What each symbol does to the nodes:
FC: o>ZF, d>GH
LT: o>HB, d>QS
ZM: o>JC, d>GH
CD: o>HB, d>DG
HM: o>ZM, d>NJ
PB: o>FC, d>QB
SN: o>CL, d>CD
ZJ: o>CG, d>QS
JZ: o>NG, d>PB
JP: o>DD, d>GH
DG: o>JP, d>JJ
CG: o>BM, d>GZ
MG: o>GH, d>DG
JJ: o>ZJ, d>BM
CN: o>SN, d>ZJ
HB: o>CD, d>JP
NJ: o>SR, d>PB
RM: o>LJ, d>CQ
GZ: o>MT, d>CR
LQ: o>CR, d>NQ
QS: o>DG, d>DD
CL: o>LT, d>HB
MH: o>ZN, d>RM
QQ: o>CQ, d>MS
GH: o>CN, d>CL
MS: o>CQ, d>TJ
QB: o>HM, d>JC
ZF: o>MG, d>SR
RZ: o>MS, d>MZ
MZ: o>MS, d>ZR
HP: o>NG, d>ZN
NQ: o>MH, d>RZ
ZN: o>QQ, d>RZ
SC: o>PB, d>ZF
TJ: o>QB, d>ZM
ZR: o>TJ, d>HM
NG: o>ZR, d>QB
CR: o>HP, d>MH
BM: o>LJ, d>MT
MT: o>LQ, d>CR
DD: o>JJ, d>CG
CQ: o>MZ, d>NG
LJ: o>RM, d>LT
SR: o>ZM, d>FC
JC: o>NJ, d>SC

Name the node of each row.
0,-36,-59,-51,-68,-88,-10,40,0,-83,23,-57,-74,-20,31,62,22,-4,84,-99,18,39,-64,7,-31,16,86,10,-153,-41,-20,-40,-54,-26,-10,99,64,9,-56,-25,-97,6,-37,-113,-23,-24,29,46,50,38,19,-31,-71,8,-81,-58,-69,-29,-137,5,-37,64,-87,-3,-27,10,-72,-34,31,-27,13,41,11,-33,145,23,-45,62,-10,-92,-7,0,14 -> LT
34,71,-39,37,86,-53,-14,6,28,29,49,101,-20,49,22,-30,-33,13,-21,-44,104,126,18,29,77,-31,69,-121,-41,18,-55,62,61,-59,23,58,113,-73,-18,29,35,2,-14,37,13,2,-75,-76,-17,-23,51,-106,-21,3,77,72,41,49,-23,35,73,29,2,31,-30,-46,-28,55,117,-8,-109,-57,49,-49,107,79,-31,81,101,48,43,-62,-28 -> DD
-27,-18,-3,58,18,35,40,46,46,-9,24,23,41,48,-55,4,-19,-40,-81,-9,-9,-19,-113,55,-33,-15,-105,83,-13,33,7,-44,68,-83,-67,-38,77,-66,-79,46,-39,-28,-96,107,-26,-4,29,0,72,-68,3,9,53,-44,82,-102,-17,-8,38,-16,9,-8,115,50,50,-8,48,51,88,2,47,-14,40,61,-42,79,22,-23,-164,-57,-17,-14,-44 -> MZ
-21,-5,-47,-4,44,-58,61,108,-34,-28,37,60,-78,24,13,-18,51,-3,63,-70,44,98,-43,7,53,-20,104,3,-41,45,-31,-40,27,-67,-55,2,46,-45,-130,89,54,65,12,-78,-36,1,-9,54,-36,-18,4,-86,-93,-19,15,-21,41,64,-142,38,-31,45,-11,2,-26,51,57,5,41,23,-86,3,25,21,18,6,-80,44,79,30,-10,75,-23 -> JP
15,7,-3,12,4,19,49,18,-20,-69,-104,14,3,-14,47,-56,-30,3,-16,72,-165,-36,40,-122,-79,55,-63,-103,91,-10,-26,6,-45,96,28,20,24,4,41,-99,71,30,9,6,-16,-91,27,-41,45,-65,-8,-27,111,31,-43,20,49,-33,107,9,-38,-42,-30,-28,-59,7,-19,44,-30,-37,12,-11,-16,73,-52,21,5,-21,-76,22,43,93,7 -> QB
-50,-43,-82,-6,-39,-38,-19,8,31,-63,-26,55,-85,-15,46,-55,56,-26,81,-43,-72,-45,-75,6,-28,-51,61,106,-95,-34,-84,-60,-69,-15,-68,-29,-5,14,-114,15,20,32,50,-71,-138,13,8,66,12,73,-33,55,-120,-43,-16,-31,14,36,-143,56,-23,65,-39,-11,-57,69,4,-36,3,-10,-24,33,-87,41,21,-37,-10,3,-44,-27,-81,11,1 -> CL
12,28,-24,9,7,-24,77,-37,32,-59,-98,100,54,3,14,-61,-11,-17,-68,180,-108,-31,30,-62,-40,37,-53,-61,103,25,-57,-19,-3,82,37,-50,63,-18,4,-112,24,7,-26,7,12,-42,33,-58,63,-69,27,1,122,12,-4,-30,84,-50,77,-25,-53,-30,-34,-35,-37,-9,-9,33,-42,-55,-29,-36,15,64,-33,14,15,-82,-77,3,65,39,9 -> HM
-3,-20,21,63,31,-14,57,-53,27,-29,-36,35,36,-14,-55,-27,-29,-8,-53,61,-51,-19,-14,-9,-34,30,-140,15,57,35,-33,-18,29,36,61,-8,42,-3,-40,-126,-20,-7,-50,83,-36,-60,112,-67,100,-47,2,26,140,-11,-8,21,-1,-13,102,32,-41,-81,10,-10,6,-15,-31,34,73,-38,134,-29,67,33,-46,78,42,-34,-155,-12,33,40,38 -> NG
22,41,-58,59,6,-51,-5,-5,-17,26,38,42,-37,37,46,28,-62,32,37,-51,88,146,11,33,53,16,55,-70,-95,17,-39,19,-10,-29,19,51,105,-58,-9,78,-29,20,-23,-19,-47,-25,-54,-5,1,25,33,-114,-29,-14,52,9,34,81,-28,79,17,19,-20,11,14,12,23,29,104,-5,-121,-90,-19,18,31,126,-52,55,74,54,6,-5,-42 -> QS
-26,-50,-2,30,76,-12,48,68,77,-68,56,30,43,42,-4,-57,-58,-52,-71,-23,-36,-46,-94,60,-26,7,-138,54,26,54,-2,-40,37,-60,-50,-72,53,21,-32,74,-19,25,-69,67,30,-16,4,-45,45,-41,36,62,85,-5,66,-36,-26,-8,81,-3,35,16,131,-16,-1,-16,9,105,113,26,87,-40,46,23,-39,16,35,-49,-85,-11,-6,-22,-70 -> MS

From each start, follow one symbol. Which node do you reach?
Answers are names.
---
-6,38,16,-23,42,11,38,-37,37,14,-13,49,60,18,-7,-65,37,-37,-68,115,-94,-22,-19,-7,11,67,-123,-8,80,-38,-51,15,-60,27,13,-50,6,-17,-21,-123,-40,6,-35,86,-7,-72,99,-77,82,-43,-20,45,105,-28,1,31,18,-2,60,-19,16,-64,-8,38,-3,-52,-57,21,21,-32,87,1,-40,39,4,50,28,-16,-144,1,79,38,9
d QB
---
-10,0,-29,23,29,5,33,66,-43,-16,50,79,1,13,43,29,23,24,13,-28,73,112,-10,64,40,13,112,-40,-85,32,-50,74,3,-110,12,5,103,-25,-25,109,45,-33,-10,-49,-26,9,-27,-25,65,8,62,-108,-15,-13,85,42,28,54,-66,58,24,81,18,45,27,-23,7,27,55,18,-72,-42,-13,-38,56,83,-41,78,38,44,46,-35,-21
d DD
---
19,-32,-41,-18,-24,-50,93,71,-26,16,23,98,-43,-4,40,32,-28,-1,5,-79,40,29,-15,16,5,34,119,-15,-59,13,-66,-24,-44,-32,-82,-20,95,-89,-55,108,32,71,-9,-55,-74,-16,-85,67,0,-9,-5,-102,-69,-13,34,-30,17,27,-71,57,6,25,-13,-20,20,14,6,3,73,37,-77,13,-44,36,89,18,-54,43,37,46,-51,24,-7
o DD
---
-9,19,-29,19,76,-36,73,24,30,-87,-19,10,84,13,14,-64,-18,-28,-81,61,-96,40,-29,0,-26,79,-86,-19,73,24,-39,-43,-20,11,9,-24,19,-85,-1,0,19,12,-64,78,-28,-36,67,-33,54,-4,9,-22,140,-9,-48,12,27,-23,110,1,-6,-68,20,33,56,-70,44,53,9,-52,49,-52,39,85,-56,6,56,-48,-95,-12,55,61,-28
o QB
---
2,30,2,-82,19,31,19,-49,-29,-102,-102,9,8,-12,28,-56,-25,27,3,131,-28,-63,82,-102,-56,2,-41,-40,129,-31,-13,-20,-7,121,73,12,-72,22,66,-63,36,-9,42,13,-8,-51,-63,-17,24,-28,37,35,10,40,-6,-85,-22,-20,66,8,-82,-51,-30,-11,-39,-17,20,17,-110,-44,-26,17,6,-3,-95,-38,-17,-76,-42,-24,23,32,-1
d QB
---
29,-13,-71,-9,22,-27,-7,-61,-35,-88,-44,-35,26,-23,22,-69,13,38,15,114,-62,-46,39,-98,-47,-5,-7,-82,144,-49,30,-24,-24,131,76,-13,-88,-18,48,-51,48,-64,78,40,61,-78,-72,-56,-4,-37,45,40,83,37,-61,-1,2,-5,115,-81,-46,-52,-52,-35,-44,-24,82,-2,-156,3,-29,22,-9,-8,14,-106,6,-62,-1,1,71,4,20
d QB
---
19,-65,7,15,23,18,-35,48,25,-26,25,-28,45,-9,-7,11,-4,-11,-33,-100,56,-44,-69,24,-10,-53,-126,76,-42,84,102,-36,24,-77,-57,-36,25,-53,12,33,-28,37,-78,106,19,28,1,-33,44,-43,55,17,60,-13,50,-70,-38,-6,21,-50,31,-10,121,45,62,16,33,30,81,3,102,3,17,32,-9,24,27,46,-52,-128,-1,-2,-27
d MS
---
4,-68,67,0,54,15,14,-51,62,-33,23,-65,50,45,-58,-41,0,-29,-7,-89,-23,-60,-18,52,-26,10,-117,59,-11,8,49,-46,23,-2,-5,-17,66,33,-78,-23,-47,16,-105,72,19,18,24,-43,69,-63,11,-15,91,62,12,-42,-90,-45,4,-68,40,-13,116,97,103,39,33,3,76,-18,106,25,20,14,7,32,10,29,-135,-85,-4,-74,-39
o MZ
---
7,-35,58,4,20,-34,75,-68,6,42,-9,12,27,-27,-28,-66,42,-72,-76,110,-86,-3,13,-69,-45,46,-118,-22,61,32,-47,13,-29,34,31,-81,43,9,-27,-87,-52,34,-33,71,17,-80,94,-7,97,-63,-21,31,99,31,-26,11,22,-41,60,14,-26,-86,-17,28,-13,-68,-2,26,16,-49,61,-14,44,39,-22,16,8,16,-129,-32,28,4,48
d QB
---
-12,-91,-4,25,38,2,19,28,94,-94,-12,-6,78,34,-33,35,-17,-46,-39,-77,-5,-6,-26,45,-3,-46,-123,59,-43,-31,-4,-38,17,-48,-20,11,25,-22,-77,-7,-74,2,-65,73,34,60,43,-58,41,-4,11,60,82,-8,58,-24,-84,-6,-20,-65,31,6,119,42,8,-19,-10,48,96,-23,82,-9,73,-6,36,2,7,-12,-110,-79,-27,-48,-55
o MZ
---
44,-99,-4,21,43,27,19,13,-22,-45,82,-4,47,29,-50,3,17,-31,-23,-80,-2,-32,-65,112,15,-30,-94,89,-16,73,79,15,62,-41,-100,-31,30,-33,-42,11,-10,-2,-67,110,18,41,7,-71,30,-80,27,48,38,41,67,-58,-12,-7,-20,-53,38,11,188,29,58,-25,56,20,62,1,61,-25,81,42,30,-46,91,36,-90,-64,-32,-73,-48
d MS
---
38,-78,-27,-30,59,11,91,10,20,-20,70,-5,58,20,-34,-80,7,-3,-52,-41,-51,-20,-70,41,-8,-4,-138,5,8,34,-20,3,-8,-46,-24,-78,57,-45,-88,-10,-12,34,-118,105,-3,-5,10,-55,65,-33,27,38,74,-28,56,-84,2,38,45,-78,19,-38,117,13,13,-10,61,69,89,14,56,-7,55,63,0,42,58,-6,-120,-40,-30,7,-27
o MS
---
19,-80,-26,-11,11,-4,13,12,47,-60,41,-64,65,47,-12,-23,-21,-85,-4,-83,-7,-12,-5,51,-28,-80,-124,80,-28,6,5,-16,49,-45,-46,-24,66,15,-86,31,-56,-28,-42,93,1,-15,53,-67,78,-46,12,64,86,15,48,-116,-32,-50,50,-10,42,10,107,127,64,-38,5,42,117,-19,85,7,55,-27,59,5,18,20,-94,-101,-46,-58,-16
d NG
---
20,87,-41,-4,42,-28,28,61,16,28,58,49,-47,30,17,26,-22,26,79,-100,54,120,5,34,52,-31,85,-50,-101,-13,-1,48,-2,-63,-17,61,90,-56,-14,42,7,11,-1,-73,-11,20,-3,-16,-16,17,42,-111,-36,16,1,59,30,11,6,49,10,19,34,8,36,-13,-39,36,89,-2,-108,-63,-35,16,77,70,-34,36,92,34,6,20,-54
d DD
---
-27,25,16,64,38,-25,60,-47,4,-25,-10,41,12,-5,-17,-61,11,-19,-14,71,-90,29,21,0,-87,46,-132,-56,42,28,-37,41,-46,-1,18,-57,105,-9,-47,-64,15,-6,-51,109,16,-74,54,-7,88,-16,-8,34,129,-65,12,-24,67,-32,91,-8,18,-47,10,59,11,-20,11,56,88,-17,40,-12,22,62,-74,66,41,-8,-141,-6,77,88,-75
d HM
---
17,-35,12,-42,-42,41,-87,-5,26,-64,3,-13,-54,-11,86,19,-58,-49,74,-80,49,41,-8,22,-29,8,-10,-24,-67,-69,47,-16,3,69,46,146,3,56,-13,0,-79,-58,-10,-46,-16,29,-17,-67,30,57,63,-12,1,-11,-88,-57,-70,-23,-49,-37,16,-36,36,15,61,-36,-116,-61,31,-13,13,-23,2,-116,31,-16,-32,8,-30,-102,-28,-105,-17
d LT
---
-15,-31,-91,-48,11,-12,21,68,-6,-81,-4,39,-45,16,19,-28,82,58,60,-56,-36,-35,-62,38,3,-51,167,-11,8,41,14,-23,-55,-11,-76,-43,-69,-73,26,72,72,55,84,-34,-70,6,-143,52,-61,57,11,-9,-65,39,12,-15,62,34,-115,38,-75,58,26,-31,-69,92,83,50,-78,36,-84,11,-11,23,-52,-72,-43,-45,62,88,-49,54,-65
d CL
---
6,-42,29,-43,-41,23,-66,-1,53,-20,-10,-53,-40,-6,19,44,-7,-39,18,-83,111,13,20,25,-39,-11,8,-37,-79,-31,-38,-34,30,84,59,71,-1,92,24,-24,-90,-51,-5,-59,-8,30,77,-37,45,35,-26,-24,65,40,-82,-10,-75,-1,-67,-87,37,6,16,-3,64,-4,-69,-39,27,-54,6,0,-45,-77,100,-10,22,13,-37,-113,-4,-55,-13
d LT
---
10,-64,-48,13,36,11,28,41,69,-54,60,12,72,14,-16,-40,-5,-98,-58,-76,8,-35,-56,35,-13,-10,-111,75,-84,-6,-5,-21,85,-27,14,-9,32,19,-19,24,-21,-21,-46,60,43,21,63,-43,65,-21,22,32,105,26,38,-58,-36,-71,-12,-33,41,33,108,109,70,-45,-20,53,99,-10,65,13,45,-19,22,-11,64,-8,-109,-119,6,-13,-29
d NG
---
-19,5,-26,23,77,-12,98,-34,-16,-68,-34,45,54,-4,-1,-67,-44,-58,-58,96,-69,-48,-8,-42,-23,-3,-70,-46,65,30,-33,-32,-26,32,41,-67,17,-37,-9,-2,10,29,-39,56,-10,-32,42,-15,123,-7,10,-31,116,-65,44,-37,51,-60,119,-32,-102,-80,-7,10,-46,-110,37,67,64,-43,36,-15,41,100,-62,5,28,29,-148,-44,28,29,41
o QB
---
-6,13,89,58,0,-3,-23,-37,-21,114,40,-26,42,-58,-99,4,30,-6,-47,49,-62,-4,-44,40,46,-23,-125,127,55,14,25,63,-9,-1,-37,-62,2,72,45,0,-19,19,14,76,17,27,107,27,-18,-36,-54,52,12,18,7,84,1,-18,74,-87,65,-3,-7,55,58,2,-36,-9,-29,29,126,8,52,45,-39,75,86,11,-72,-23,-34,72,82
o NG
---
-62,-6,-65,-31,52,5,-3,-49,3,-89,-97,-61,0,-35,17,-69,-35,65,-42,127,-55,-92,52,-64,-109,0,8,-70,95,-15,-43,-18,-25,130,47,-12,-43,-44,33,-90,81,-60,51,-29,40,-33,-85,-4,-23,16,-31,29,52,54,11,-50,14,-45,77,-27,-57,-55,-31,5,-48,-53,14,46,-140,-43,7,-8,9,16,-26,-94,-12,-117,2,28,43,-42,9
d QB
---
12,27,16,-17,6,35,15,-79,-8,-75,-90,-13,40,-16,27,-20,-13,72,-4,110,-79,-30,60,-60,-79,16,-4,-41,80,-45,43,-23,1,117,42,-34,-66,-34,75,-73,30,-54,42,-17,8,-62,-61,-11,45,-22,9,71,28,35,-34,-59,15,-18,119,-30,-61,-45,-15,-34,-41,-30,15,52,-130,23,-15,10,-75,34,-55,-97,-9,-72,-57,47,67,10,33
d QB
---
-8,-66,9,11,-5,36,51,2,79,-33,43,-85,11,-21,-35,51,-52,-41,-46,-83,-8,-73,-61,62,-15,-9,-130,51,-76,10,6,-1,57,-33,-7,23,8,16,-33,-24,-41,2,-83,35,56,-20,38,-28,57,-41,11,14,82,4,12,-75,-27,0,6,-32,51,31,126,72,27,12,-30,113,82,-27,56,-5,12,-42,73,18,2,-19,-124,-90,-21,-41,-46
d NG
---
-38,-2,-25,43,23,4,109,42,9,-55,-30,26,75,19,6,-74,-5,-17,-66,111,-82,-16,-20,-19,-55,58,-116,12,110,32,-10,-13,-28,45,27,-59,16,-31,1,-107,-8,-5,-89,83,-10,-45,27,4,122,-62,1,-51,36,-36,-24,-19,38,-2,115,6,-34,-34,14,25,-4,-23,20,110,15,-27,12,-59,-11,93,-5,36,34,6,-134,6,18,45,-18
o QB
---
-9,-48,-117,-26,24,-7,21,45,-4,-79,-61,-23,-62,37,-2,-52,31,84,17,-88,40,-58,-4,-8,-15,-35,147,45,-4,-1,-8,-82,-5,-13,-39,-29,-10,-76,-20,70,6,30,39,-89,-33,-35,-104,129,-39,12,56,-3,-72,4,30,-49,32,-5,-51,51,-33,45,11,-54,-51,49,36,-24,-58,1,-60,-10,22,58,-56,-101,-47,-5,79,14,-62,37,-3
d CL
---
60,-116,-29,-23,49,40,22,10,19,-50,31,-23,67,15,-34,10,20,-23,-28,-90,-3,-57,-54,20,16,-84,-74,106,-13,82,39,-8,54,-94,-40,-13,50,1,-29,47,0,29,-114,106,-29,51,-12,-21,12,-69,48,34,54,28,54,-20,-24,-29,35,-38,39,21,142,49,36,28,5,35,118,3,103,-16,72,-8,-32,72,5,4,-58,-49,-16,-17,-50
d MS
---
-16,-52,34,22,23,43,9,68,20,14,89,-22,61,31,-40,31,53,-3,-27,-126,-23,-56,-93,121,19,-58,-62,144,-2,69,68,-24,75,-99,-59,-50,20,-1,-38,62,-29,70,-50,123,9,30,21,35,-37,-25,-30,60,-18,43,116,-35,3,13,29,-71,60,6,66,28,34,20,1,21,70,-28,116,41,72,-27,22,-16,91,14,-36,-15,-51,9,-70
d MZ
---
-13,50,-39,39,4,-57,9,20,-42,-6,58,29,-15,52,30,20,-99,10,19,-56,59,127,32,16,6,48,65,-15,-91,56,-32,22,38,-65,12,31,76,-38,-33,65,-11,25,0,-62,-11,2,-49,-6,83,-8,52,-130,-35,-14,22,34,72,6,-47,65,9,51,20,39,5,-15,65,15,87,-39,-119,-38,-56,19,35,62,-50,61,80,5,-12,15,-39
d DD
---
24,-50,-49,-82,-73,-18,-48,-3,16,-58,40,-31,-54,-25,92,27,-38,-74,106,-119,0,70,8,-33,-18,20,76,33,-95,-26,-36,-69,-72,72,6,88,37,-3,-136,89,-70,-7,18,-71,-123,-32,23,-30,83,32,3,8,-54,-6,-41,-58,17,20,-148,16,12,41,-41,5,-81,-10,-81,-68,67,-29,14,23,-41,-97,65,22,-5,4,-26,-88,18,-54,-7
d QS
---
-32,28,-4,70,52,-45,75,-35,18,-16,-63,8,35,-21,-4,-97,9,-10,-3,158,-88,-3,73,-91,-72,40,-89,-84,119,-26,-3,7,-31,81,61,-10,41,23,-12,-109,61,-4,-34,64,-15,-97,8,-37,51,-12,-83,1,104,-36,-41,-34,5,-27,37,-1,2,-52,-64,16,-26,-60,-16,26,-38,-64,-10,-3,-32,90,-50,41,67,-44,-63,1,74,45,39
o HM
---
2,-69,-14,41,39,-49,95,45,63,-16,43,16,3,42,25,-70,-41,-36,-50,-46,-50,-28,-118,58,39,-47,-95,107,29,54,-27,13,13,-61,-40,-121,64,-4,-63,36,-25,19,-109,121,15,31,38,-25,166,-68,34,48,86,-14,54,-49,26,11,53,22,40,-44,114,35,17,20,29,16,89,-24,70,-10,40,92,-4,34,32,10,-88,-44,-28,3,-60
o MS
---
8,53,-74,41,-22,4,24,59,-46,-72,32,82,-79,67,-10,46,7,24,16,-74,63,62,0,126,71,-16,119,-54,-44,60,-56,12,9,-43,8,-4,22,-105,-36,164,6,10,-55,-83,-70,33,-61,38,-15,43,64,-59,-106,0,25,34,9,22,-101,76,-12,56,-9,19,19,29,57,-16,89,68,-126,-23,-8,14,71,-28,-109,-26,61,67,2,4,-62
o JP
---
-21,-75,-38,-3,-85,-57,-2,46,6,-41,11,9,-92,-11,43,28,-20,-51,57,-69,42,90,-26,4,-31,-3,67,-19,-143,-55,-48,-114,2,45,19,75,30,30,-99,17,-74,-5,17,-106,-88,35,44,-49,55,12,-46,-10,-22,10,-71,-4,-50,-50,-94,-1,-28,38,-49,5,-32,37,-68,-77,56,-68,78,-3,-37,-36,141,2,-6,47,-27,-54,-2,18,-17
d QS
---
-31,7,3,15,53,-13,72,31,7,-20,-34,72,54,11,-14,-61,-7,-21,-82,69,-117,-41,-8,-107,11,43,-116,-6,92,-6,-97,3,2,24,18,-80,62,11,-51,-60,21,-17,-32,79,-30,-45,26,-30,69,-61,20,-31,106,-52,-3,-29,27,-54,85,23,-12,-43,6,-19,-6,-13,42,79,23,-37,41,-27,32,131,-1,15,10,-22,-141,27,44,86,-7
o QB
---
42,-68,-65,-9,26,-29,33,-12,90,-50,96,-49,33,43,-7,-25,-52,-109,-16,-97,5,-65,-88,39,-47,2,-134,125,-22,3,0,-49,54,-30,25,-39,80,80,-67,28,-48,-2,-100,63,4,23,26,-50,90,-70,48,17,86,-7,27,-47,-77,-62,40,-18,-9,28,138,27,38,3,-48,94,135,-31,89,18,63,0,80,15,41,-23,-135,-81,-9,-64,-60
d NG
---
23,-18,-62,-56,21,-7,66,36,-34,-75,7,42,-25,48,-10,-44,96,73,17,-17,-2,-31,-68,40,-20,-69,138,39,-25,16,-13,-56,-91,-7,-101,-43,-47,-47,2,57,45,6,71,-32,3,-4,-95,84,-70,7,-36,11,-103,13,49,-40,37,31,-39,78,-40,16,17,-57,-44,7,5,4,-16,41,-36,61,6,17,-3,-78,-59,4,46,54,-40,45,-11
d CL
---
24,-36,-2,2,-64,-8,9,-28,80,-30,-4,-78,-13,-26,54,61,-44,-37,64,-51,95,16,28,-13,-85,-8,-61,-36,-108,-121,38,-21,55,15,52,116,20,92,39,-72,-89,-6,7,-78,29,1,73,8,74,6,-2,28,32,32,2,-43,-101,12,-35,-29,14,-24,17,35,39,-35,-119,-34,13,-12,19,58,15,-146,94,16,6,-32,-33,-105,9,-53,-45
d LT
---
-17,-57,-22,-5,-51,-18,-79,-43,81,-31,36,-70,-35,-18,69,59,-38,-3,81,-50,42,32,39,15,-23,41,-30,-16,-107,-81,-21,-16,42,98,21,71,-17,60,30,-51,-38,0,27,-135,33,29,41,-24,40,30,5,7,45,8,-40,1,-90,-88,-28,-74,18,19,-19,29,31,13,-73,-2,35,-27,-1,-18,-21,-78,59,-26,44,-8,-44,-109,42,-90,9
d LT
---
-3,-117,-6,3,45,11,-13,10,28,-55,-20,-8,25,77,-42,10,-37,17,-42,-72,-24,-19,-122,61,37,-12,-54,90,6,79,94,-55,39,-56,-61,11,80,-20,-62,12,-24,27,-63,91,-14,64,46,-4,22,-38,15,31,8,8,94,-85,-41,-12,10,-32,57,1,149,83,23,19,19,74,122,-40,40,-3,82,-22,23,-39,31,31,-94,-64,-26,-11,-53
d MS
---
-21,-89,-50,-38,-88,-35,-62,56,49,-28,17,-8,-63,0,45,4,0,-55,68,-23,-15,14,-1,13,-56,17,22,-44,-101,-94,-22,-22,-38,73,1,27,64,27,-29,26,-18,-13,-34,-92,-79,63,50,33,50,57,-20,-31,-33,4,-49,-70,-32,20,-131,-19,-11,5,-7,24,31,54,-52,-42,79,-19,15,34,-33,-81,73,11,-69,27,-4,-53,-57,-55,-10
d QS
---
27,-85,2,20,16,13,23,-7,23,10,6,55,94,37,-106,-2,10,-3,-114,-39,-14,-22,-66,74,-18,-23,-110,158,-7,48,61,-21,72,-119,-80,-101,23,57,-41,78,-1,24,-49,121,52,57,6,4,-1,-45,-12,51,28,53,81,-51,-7,24,37,-70,56,-29,11,19,19,12,39,-5,62,-33,80,2,-10,16,-21,7,13,-32,-98,-2,17,-11,-22
o MS
---
-15,10,29,48,55,8,72,-39,37,-51,7,11,40,-4,-20,-38,-3,-79,-20,90,-119,-2,-37,-49,-55,37,-166,-8,46,-8,-69,11,-19,46,38,-3,64,58,-5,-49,11,32,-65,80,-28,-18,73,-31,105,-16,-46,21,110,-35,-45,-52,33,11,137,-27,6,-40,5,65,-23,-46,-29,74,-13,12,94,-24,45,57,13,49,85,7,-120,-40,77,45,28
d QB
---
-23,60,35,54,-5,-2,68,-21,21,-15,-26,-25,46,-78,-6,-80,18,-3,-31,92,-58,-41,21,-98,-18,51,-50,-41,70,-25,-101,-49,-37,75,87,-32,13,75,17,-87,-11,-18,19,26,51,-35,69,-51,88,-15,43,-32,120,-44,-56,8,-2,2,82,4,-67,-53,-34,-4,-48,-69,-44,16,-60,-52,43,62,28,37,-49,38,37,-39,-89,6,50,54,28
o NG
---
-19,-96,-55,-41,-64,-75,-45,45,62,-26,50,-3,-135,-24,38,1,20,-43,124,-73,-19,58,-55,25,-83,38,-17,33,-99,-47,1,-72,3,-4,-5,22,47,65,-80,35,-75,-19,42,-136,-78,34,18,12,8,72,27,-26,-68,15,-37,-44,-6,-10,-143,2,-15,58,-53,17,8,29,-69,-74,37,19,3,33,2,-54,120,41,-13,12,-4,-75,2,-19,-1
d QS
---
-1,-58,22,102,64,-16,55,17,18,18,70,-54,5,51,-78,-67,35,11,-51,-60,-8,-131,-62,84,-5,8,-90,165,15,91,78,37,52,-78,-84,-75,-5,37,-3,50,-39,39,-57,172,51,35,-17,15,-15,-36,-15,64,53,39,71,-22,-31,-5,51,-54,41,-28,122,46,65,20,41,10,64,24,103,-10,100,-1,-52,30,47,3,-101,-8,-20,-21,-16
d MZ
---
7,-24,-23,0,30,-70,83,81,-26,-18,62,92,-15,36,49,30,0,5,28,-36,3,46,13,82,39,-3,105,-5,-76,55,-48,-22,-15,-86,-67,-52,26,-54,-83,120,74,2,9,-40,-73,4,-79,33,2,-5,19,-111,-105,-10,3,45,27,37,-95,82,8,52,-5,-44,-47,72,34,11,56,2,-74,29,-52,36,23,21,-34,17,64,59,-56,44,-30
o DD
---
-14,-71,38,32,68,5,14,18,32,-15,82,-18,2,2,-66,16,-13,-44,-78,-34,-46,-56,-58,85,18,-79,-78,119,11,76,93,30,13,-97,-102,-55,-14,18,-23,16,-2,46,-35,102,-13,21,44,23,16,-35,3,49,-14,-8,78,-45,-62,-29,12,-11,24,44,97,60,14,13,37,42,45,-9,129,-4,41,-9,-46,-40,65,-2,-56,-35,-119,45,-27
o MS
